Here is a tiny trained network, its code and every weight. The questions are about switching its units off for an input and a target symbol, where a switched-off unit gives its printed mean instead of its output.

import numpy as np


def w(rows, s, z=0):
    codes = np.array(rows[::2]) - 128.0
    scale = np.full(codes.shape[1], s)
    scale[-1] = z or s
    return codes * scale


def f(y):
    return np.maximum(y, 0)


def softmax(a):
    e = np.exp(a - a.max(-1, keepdims=True))
    return e / e.sum(-1, keepdims=True)


def log_softmax(a):
    a = a - a.max(-1, keepdims=True)
    return a - np.log(np.exp(a).sum(-1, keepdims=True))


def net(x, mask):
    ids = ['Ωαβεζη'.index(c) for c in x.split()]
    T = len(ids)
    res = E[ids] + P[:T]
    r = res
    for j in range(3):
        rows = slice(4 * j, 4 * j + 4)
        q, k, v = (r @ M[0][rows].T for M in (Q, K, V))
        z = softmax(np.where(np.tri(T) > 0, q @ k.T / 4**0.5, -1e9)) @ v
        o = O[0][rows]
        res = res + np.where(mask[j], z, o[:, -1]) @ o[:, :-1]
    y = f(res @ A[0][:, :-1].T + A[0][:, -1])
    res = res + np.where(mask[3:19], y, B[0][:, -1]) @ B[0][:, :-1]
    return log_softmax(res[-1] @ U[:, :-1].T + U[:, -1])


Q, K, V, O, A, B = {}, {}, {}, {}, {}, {}
E = w([
[65,136,144,191,113,167,201],'Ω',
[72,99,75,76,69,81,59],'α',
[121,169,115,171,8,115,88],'β',
[91,136,107,139,73,94,94],'ε',
[67,116,82,59,180,117,183],'ζ',
[140,88,222,55,51,129,213],'η',
],0.015)
P = w([
[103,196,111,181,158,10,90],'0',
[196,135,116,177,95,160,109],'1',
[103,113,200,132,176,102,110],'2',
[122,159,131,104,103,123,152],'3',
[160,87,121,155,170,113,146],'4',
[136,141,155,139,146,162,80],'5',
[116,150,128,78,89,125,132],'6',
[170,104,85,182,141,127,134],'7',
[103,105,136,135,138,186,107],'8',
[98,140,133,119,181,145,162],'9',
[172,93,95,181,113,138,157],'10',
[116,133,164,158,142,157,68],'11',
[106,160,169,125,52,122,172],'12',
],0.014)
Q[0] = w([
[102,125,166,121,121,125,110],'H1',
[100,121,166,143,140,117,103],'H1',
[60,114,168,116,99,133,131],'H1',
[114,147,156,158,128,94,156],'H1',
[125,143,138,48,61,117,117],'H2',
[198,134,121,175,182,150,149],'H2',
[118,151,118,121,109,163,167],'H2',
[171,141,110,171,124,133,140],'H2',
[68,159,114,151,128,134,197],'H3',
[99,247,138,133,209,144,140],'H3',
[130,135,123,152,149,122,76],'H3',
[169,72,111,187,135,113,128],'H3',
],0.012)
K[0] = w([
[187,58,100,112,122,175,152],'H1',
[143,99,107,160,102,171,168],'H1',
[179,44,64,150,90,114,183],'H1',
[85,135,117,152,88,172,122],'H1',
[129,202,66,133,135,72,109],'H2',
[180,52,141,75,101,200,107],'H2',
[102,214,84,224,205,130,45],'H2',
[107,82,102,156,126,159,122],'H2',
[133,143,98,86,128,2,54],'H3',
[141,136,161,138,96,108,58],'H3',
[59,79,106,126,130,151,103],'H3',
[137,60,146,59,152,173,210],'H3',
],0.0091)
V[0] = w([
[186,107,94,129,159,54,144],'H1',
[216,137,127,87,164,71,130],'H1',
[173,84,154,54,98,127,86],'H1',
[2,56,93,142,105,89,38],'H1',
[35,119,121,157,159,78,80],'H2',
[149,102,122,87,79,165,64],'H2',
[57,56,93,28,164,158,71],'H2',
[20,143,93,146,190,123,175],'H2',
[135,153,19,55,184,9,81],'H3',
[97,63,54,98,159,113,192],'H3',
[106,217,90,157,174,130,169],'H3',
[100,139,82,136,203,194,42],'H3',
],0.008)
O[0] = w([
[57,94,96,140,84,170,128,123],'H1',
[18,92,158,128,76,182,121,93],'H1',
[80,160,254,155,105,197,131,126],'H1',
[220,158,183,108,170,198,155,232],'H1',
[104,188,199,92,140,132,127,255],'H2',
[109,116,56,45,28,130,74,100],'H2',
[217,123,153,32,79,94,146,114],'H2',
[201,149,157,177,188,87,159,190],'H2',
[147,130,55,71,48,158,66,209],'H3',
[185,73,112,99,215,111,173,130],'H3',
[98,188,79,113,139,83,178,128],'H3',
[127,197,115,73,216,200,160,100],'H3',
],0.0069,0.0093)
A[0] = w([
[35,157,203,156,161,124,119,71],'N1',
[170,107,189,134,94,163,184,175],'N2',
[96,69,124,208,141,179,106,176],'N3',
[175,53,13,109,169,80,150,21],'N4',
[83,185,94,92,158,120,132,3],'N5',
[157,20,150,103,109,185,32,150],'N6',
[175,122,8,158,76,155,190,81],'N7',
[37,255,125,176,90,119,147,51],'N8',
[125,172,52,187,147,65,139,93],'N9',
[89,80,124,207,231,131,107,254],'N10',
[79,192,67,84,153,130,142,228],'N11',
[146,90,59,34,43,83,85,123],'N12',
[114,142,176,56,162,102,148,151],'N13',
[84,204,174,117,154,78,149,178],'N14',
[81,112,101,79,100,46,117,249],'N15',
[103,184,218,132,142,115,97,12],'N16',
],0.0078,0.0035)
B[0] = w([
[73,210,134,82,104,133,102,201],'N1',
[95,63,59,208,108,119,46,244],'N2',
[167,133,74,138,112,88,140,175],'N3',
[110,156,179,47,41,141,103,150],'N4',
[83,38,100,171,254,170,48,149],'N5',
[47,218,196,238,216,205,205,206],'N6',
[181,177,55,49,95,107,128,178],'N7',
[71,60,196,83,143,140,33,213],'N8',
[65,224,119,138,160,141,158,180],'N9',
[157,161,139,81,86,79,172,218],'N10',
[93,72,197,126,53,125,116,211],'N11',
[132,103,234,163,73,102,186,243],'N12',
[158,143,21,183,115,135,93,232],'N13',
[126,184,114,175,185,100,41,254],'N14',
[207,99,109,178,117,75,116,210],'N15',
[128,146,66,37,166,213,175,214],'N16',
],0.0059)
U = w([
[100,205,171,130,208,198,151,104],'Ω',
[146,190,160,3,63,72,164,151],'α',
[27,136,104,111,109,114,94,21],'β',
[87,161,100,96,120,119,78,32],'ε',
[177,178,29,157,143,55,124,251],'ζ',
[98,79,148,185,105,59,138,200],'η',
],0.0075,0.0032)

Each question gives the input, a string of symbols that net reads in full, and the target symbol t.
The units are the heads (4 rows each of Q, K, V and O) and the neurons (one row each of A and B). Each row of codes is followed by its name. A weight is (code - 128) times the scale printed after its matrix; where a second scale follows, it is the last column's (O, A, B and U).
mask holds one flag per unit, heads first, then neurons. A switched-off unit (its flag False) gives its mean, the last column of its rows in O or B, instead of its output. The means were averaged over made-up inputs and are rounded, as every weight is.
A unit's drop is (log p(t) with every unit on - log p(t) with that unit switched off) / (log p(t) with every unit on - log p(t) with every unit switched off).
The circuit of an input: a set's keep is (log p(t) with only the set's units on - log p(t) with every unit switched off) / (log p(t) with every unit on - log p(t) with every unit switched off). Starting from the 12 units with the biggest drops (on a tie, the unit counted first), units are removed one at a time, each time the one whose removal leaves the highest keep (on an exact tie, the one counted first), for as long as the keep stays at least 0.8.
units of the circuit, in order: the units of the circuit, biggest drop first
unit that matters most: the unit with the biggest drop
top k neurons: the k neurons with the biggest drops, biggest first
drop when u is switched off: that unit's drop, to one decimal
input Ω ε α Ω ε α Ω α β ζ α, target α: units of the circuit, in order -> [N4 H3 N2]
input ζ Ω Ω Ω α ζ α, target ζ: unit that matters most -> H2
input β α Ω β, target β: units of the circuit, in order -> [H2 N8]
input α ζ β ζ η ζ Ω α ε α α α Ω, target α: units of the circuit, in order -> [H3 H2]
input α β α α α β, target Ω: units of the circuit, in order -> [N6 H1 H3]
input Ω η α Ω α η, target Ω: top 2 neurons -> [N16 N1]
input ζ ε ε ζ, target ζ: units of the circuit, in order -> [H2 N13 N14]
input α Ω η α η α α Ω Ω ε, target α: units of the circuit, in order -> [H3 H2 N2]
input α η η, target β: top 3 neurons -> [N2 N1 N16]
input η α ε, target Ω: top 2 neurons -> [N6 N16]
input ζ ζ α α α, target α: units of the circuit, in order -> [N4 H2]
input α α ζ η α η α η Ω ε, target α: top 3 neurons -> [N2 N12 N14]
input β α η β Ω ε Ω α Ω ε Ω Ω ζ, target β: units of the circuit, in order -> [H2 H3 N8]
input β ε η α ε, target η: unit that matters most -> H3
input ζ Ω η Ω β α α Ω α η, target ζ: top 2 neurons -> [N13 N2]
input ζ ε Ω α α Ω α ε α α α η η, target ζ: top 2 neurons -> [N2 N13]
input η α Ω α ζ ζ α α Ω Ω Ω, target ζ: drop when N5 is switched off -> 0.0
input α η η β Ω ε Ω, target α: drop when H2 is switched off -> 0.1
input β α ε ε η ε, target β: drop when N11 is switched off -> -0.1
input β α α α α α α Ω ε β α Ω α, target β: units of the circuit, in order -> [H2]
